Below are the code and all the weights of a small trained network. Each question names an input and a class and asks about switching units off, where a switched-off unit gives its printed mean instead of its output.

import numpy as np


def w(rows, s, z=0):
    codes = np.array(rows[::2]) - 128.0
    scale = np.full(codes.shape[1], s)
    scale[-1] = z or s
    return codes * scale


def f(y):
    return y / 2 * (1 + np.tanh(0.7978845608 * (y + 0.044715 * y**3)))


def log_softmax(a):
    a = a - a.max(-1, keepdims=True)
    return a - np.log(np.exp(a).sum(-1, keepdims=True))


def net(x, mask):
    res = np.array(x, float).reshape(1, 7) / 4 @ E
    y = f(res @ A[0][:, :-1].T + A[0][:, -1])
    res = res + np.where(mask, y, B[0][:, -1]) @ B[0][:, :-1]
    return log_softmax(res[-1] @ U[:, :-1].T + U[:, -1])


A, B = {}, {}
E = w([
[173,97,10,78,84,156,66],'x0',
[119,126,118,131,126,133,129],'x1',
[77,109,167,105,228,166,50],'x2',
[114,204,40,186,164,57,93],'x3',
[82,220,124,29,124,132,148],'x4',
[78,26,128,94,135,13,139],'x5',
[156,133,148,118,137,118,127],'x6',
],0.011)
A[0] = w([
[177,159,118,138,41,93,168,43],'neuron 0',
[188,172,120,136,149,179,125,151],'neuron 1',
[48,167,120,32,106,146,144,113],'neuron 2',
[120,111,97,177,113,136,183,55],'neuron 3',
[164,121,183,66,82,114,106,128],'neuron 4',
[141,189,93,151,126,218,145,118],'neuron 5',
[143,180,81,193,174,76,90,128],'neuron 6',
[76,212,162,221,182,57,171,86],'neuron 7',
[111,87,122,142,150,91,158,72],'neuron 8',
[141,150,95,106,80,109,215,86],'neuron 9',
[85,74,147,106,100,74,102,72],'neuron 10',
[83,184,99,36,141,130,172,80],'neuron 11',
[124,58,190,76,127,211,107,131],'neuron 12',
[217,87,4,26,80,169,21,6],'neuron 13',
[170,79,150,91,116,165,189,47],'neuron 14',
[120,129,116,174,58,116,187,91],'neuron 15',
[142,74,86,99,176,60,164,88],'neuron 16',
[215,203,162,165,130,186,132,125],'neuron 17',
[137,186,69,136,161,36,63,170],'neuron 18',
[78,99,127,110,232,181,103,149],'neuron 19',
[162,127,118,204,43,111,205,49],'neuron 20',
[69,121,116,108,171,149,115,54],'neuron 21',
[123,84,177,100,124,53,122,113],'neuron 22',
[121,178,136,64,110,101,145,98],'neuron 23',
[81,137,213,162,143,123,185,64],'neuron 24',
[166,105,127,111,83,163,213,98],'neuron 25',
[161,75,143,220,115,126,67,129],'neuron 26',
[91,130,43,124,104,158,129,54],'neuron 27',
[123,170,102,174,173,88,164,39],'neuron 28',
[153,71,61,57,123,87,82,15],'neuron 29',
[163,153,106,148,118,216,93,131],'neuron 30',
[115,191,107,51,149,102,132,111],'neuron 31',
[62,90,92,112,120,85,173,117],'neuron 32',
[104,109,198,124,81,144,130,39],'neuron 33',
[172,139,115,124,86,80,200,118],'neuron 34',
[166,37,93,176,157,139,125,126],'neuron 35',
[142,159,141,202,131,206,147,116],'neuron 36',
[144,70,106,217,150,155,134,137],'neuron 37',
[86,120,148,124,197,156,74,58],'neuron 38',
[146,67,173,88,91,199,129,90],'neuron 39',
[113,90,148,82,102,48,93,133],'neuron 40',
[98,88,98,88,137,74,141,96],'neuron 41',
[190,158,33,105,154,75,53,43],'neuron 42',
[114,173,122,158,108,179,121,98],'neuron 43',
[101,84,145,43,88,186,201,96],'neuron 44',
[90,130,118,171,128,137,227,105],'neuron 45',
[84,94,154,108,253,185,15,116],'neuron 46',
],0.011,0.0022)
B[0] = w([
[183,134,80,83,163,131,76,183],'neuron 0',
[88,156,148,136,69,99,102,168],'neuron 1',
[193,65,184,192,116,154,135,182],'neuron 2',
[156,134,131,127,133,136,109,147],'neuron 3',
[120,101,113,153,124,137,119,161],'neuron 4',
[73,136,167,103,93,75,98,181],'neuron 5',
[86,99,88,174,92,160,80,186],'neuron 6',
[78,79,81,125,149,99,254,197],'neuron 7',
[113,118,171,111,95,105,128,152],'neuron 8',
[226,198,104,84,167,191,76,178],'neuron 9',
[96,154,156,110,93,102,94,167],'neuron 10',
[224,81,234,206,106,172,118,180],'neuron 11',
[69,98,79,153,139,163,138,190],'neuron 12',
[129,93,166,71,211,62,239,249],'neuron 13',
[90,103,100,146,125,169,127,171],'neuron 14',
[184,178,104,108,165,135,107,171],'neuron 15',
[100,199,136,131,52,129,102,172],'neuron 16',
[91,142,154,97,90,99,119,188],'neuron 17',
[56,114,82,169,108,173,99,201],'neuron 18',
[186,165,96,63,162,144,116,180],'neuron 19',
[178,149,86,100,158,167,88,193],'neuron 20',
[159,158,134,109,137,154,103,152],'neuron 21',
[107,167,133,109,104,99,105,171],'neuron 22',
[179,74,154,173,136,180,96,162],'neuron 23',
[141,121,120,103,172,48,227,180],'neuron 24',
[106,106,77,116,168,152,131,177],'neuron 25',
[206,85,194,197,147,187,112,172],'neuron 26',
[120,140,129,119,128,143,156,163],'neuron 27',
[109,116,89,157,134,133,145,160],'neuron 28',
[87,150,142,104,133,74,186,188],'neuron 29',
[74,150,177,91,51,85,118,178],'neuron 30',
[189,60,187,212,108,186,141,174],'neuron 31',
[120,186,160,127,100,119,110,169],'neuron 32',
[45,106,110,139,141,137,161,157],'neuron 33',
[155,202,66,70,144,139,90,179],'neuron 34',
[196,86,189,156,106,147,141,171],'neuron 35',
[110,152,181,119,84,58,118,173],'neuron 36',
[179,91,200,177,118,146,147,165],'neuron 37',
[149,200,91,96,180,134,72,168],'neuron 38',
[56,93,58,163,110,165,116,184],'neuron 39',
[84,157,173,142,67,126,59,175],'neuron 40',
[95,167,182,83,85,89,100,169],'neuron 41',
[61,80,99,158,196,136,182,200],'neuron 42',
[105,145,140,107,81,111,132,156],'neuron 43',
[62,130,91,175,140,159,139,188],'neuron 44',
[137,122,126,62,162,115,142,158],'neuron 45',
[199,194,76,78,191,146,71,211],'neuron 46',
],0.008,0.02)
U = w([
[194,187,67,43,165,147,12,115],'0',
[55,173,217,76,2,57,43,76],'1',
[91,105,142,90,178,69,237,252],'2',
[211,81,225,232,96,178,77,133],'3',
[15,100,26,190,113,176,94,70],'4',
],0.0091,0.003)

Each question gives the input, the list of numbers given to net, and the class t.
The units are the neurons (one row each of A and B). Each row of codes is followed by its name. A weight is (code - 128) times the scale printed after its matrix; where a second scale follows, it is the last column's (A, B and U).
mask holds one flag per neuron, in row order. A switched-off neuron (its flag False) gives its mean, the last column of its row in B, instead of its output. The means were averaged over made-up inputs and are rounded, as every weight is.
A unit's drop is (log p(t) with every unit on - log p(t) with that unit switched off) / (log p(t) with every unit on - log p(t) with every unit switched off).
The circuit of an input: a set's keep is (log p(t) with only the set's units on - log p(t) with every unit switched off) / (log p(t) with every unit on - log p(t) with every unit switched off). Starting from the 12 units with the biggest drops (on a tie, the unit counted first), units are removed one at a time, each time the one whose removal leaves the highest keep (on an exact tie, the one counted first), for as long as the keep stays at least 0.8.
circuit, biggest first: the units of the circuit, biggest drop first
unit that matters most: the unit with the biggest drop
k most important neurons: the k neurons with the biggest drops, biggest first
drop of u: that unit's drop, to one decimal
input [5,2,-1,-6,1,4,3], class 4: circuit, biggest first -> neuron 39
input [8,-6,5,5,-3,-6,-4], class 2: 2 most important neurons -> neuron 13; neuron 42
input [5,6,4,0,0,5,4], class 1: 2 most important neurons -> neuron 40; neuron 7
input [-5,7,5,2,4,4,-6], class 0: 2 most important neurons -> neuron 13; neuron 46
input [-4,6,-2,-6,5,-2,-1], class 4: 2 most important neurons -> neuron 13; neuron 44
input [-7,-8,7,-7,2,-4,-5], class 0: 2 most important neurons -> neuron 46; neuron 19
input [-6,-1,-6,0,-8,8,8], class 1: 2 most important neurons -> neuron 22; neuron 16
input [0,-8,7,8,-3,-3,2], class 4: 3 most important neurons -> neuron 18; neuron 6; neuron 42
input [-5,5,7,-8,-5,4,5], class 4: 2 most important neurons -> neuron 12; neuron 39
input [4,-8,-1,2,-4,1,2], class 2: 4 most important neurons -> neuron 13; neuron 11; neuron 31; neuron 2
input [2,1,5,-4,1,5,-2], class 0: 3 most important neurons -> neuron 46; neuron 19; neuron 30
input [-2,-6,-7,-5,8,8,2], class 1: 4 most important neurons -> neuron 41; neuron 40; neuron 22; neuron 10
input [-4,6,5,7,3,-6,3], class 4: 4 most important neurons -> neuron 7; neuron 6; neuron 18; neuron 28
input [4,-8,5,3,-8,-6,8], class 3: unit that matters most -> neuron 26
input [-5,-5,8,4,-8,6,-3], class 0: 2 most important neurons -> neuron 46; neuron 38
input [7,3,4,4,0,6,-3], class 2: 2 most important neurons -> neuron 13; neuron 42
input [7,-6,-1,8,-1,8,3], class 1: drop of neuron 41 -> 0.6
input [-4,5,7,-6,4,2,4], class 0: drop of neuron 19 -> 0.2
input [8,3,-6,-8,2,-1,3], class 2: drop of neuron 6 -> 0.4
input [-6,-2,7,-5,-4,8,8], class 1: circuit, biggest first -> neuron 40
input [5,-6,3,5,8,5,5], class 3: drop of neuron 38 -> 0.0
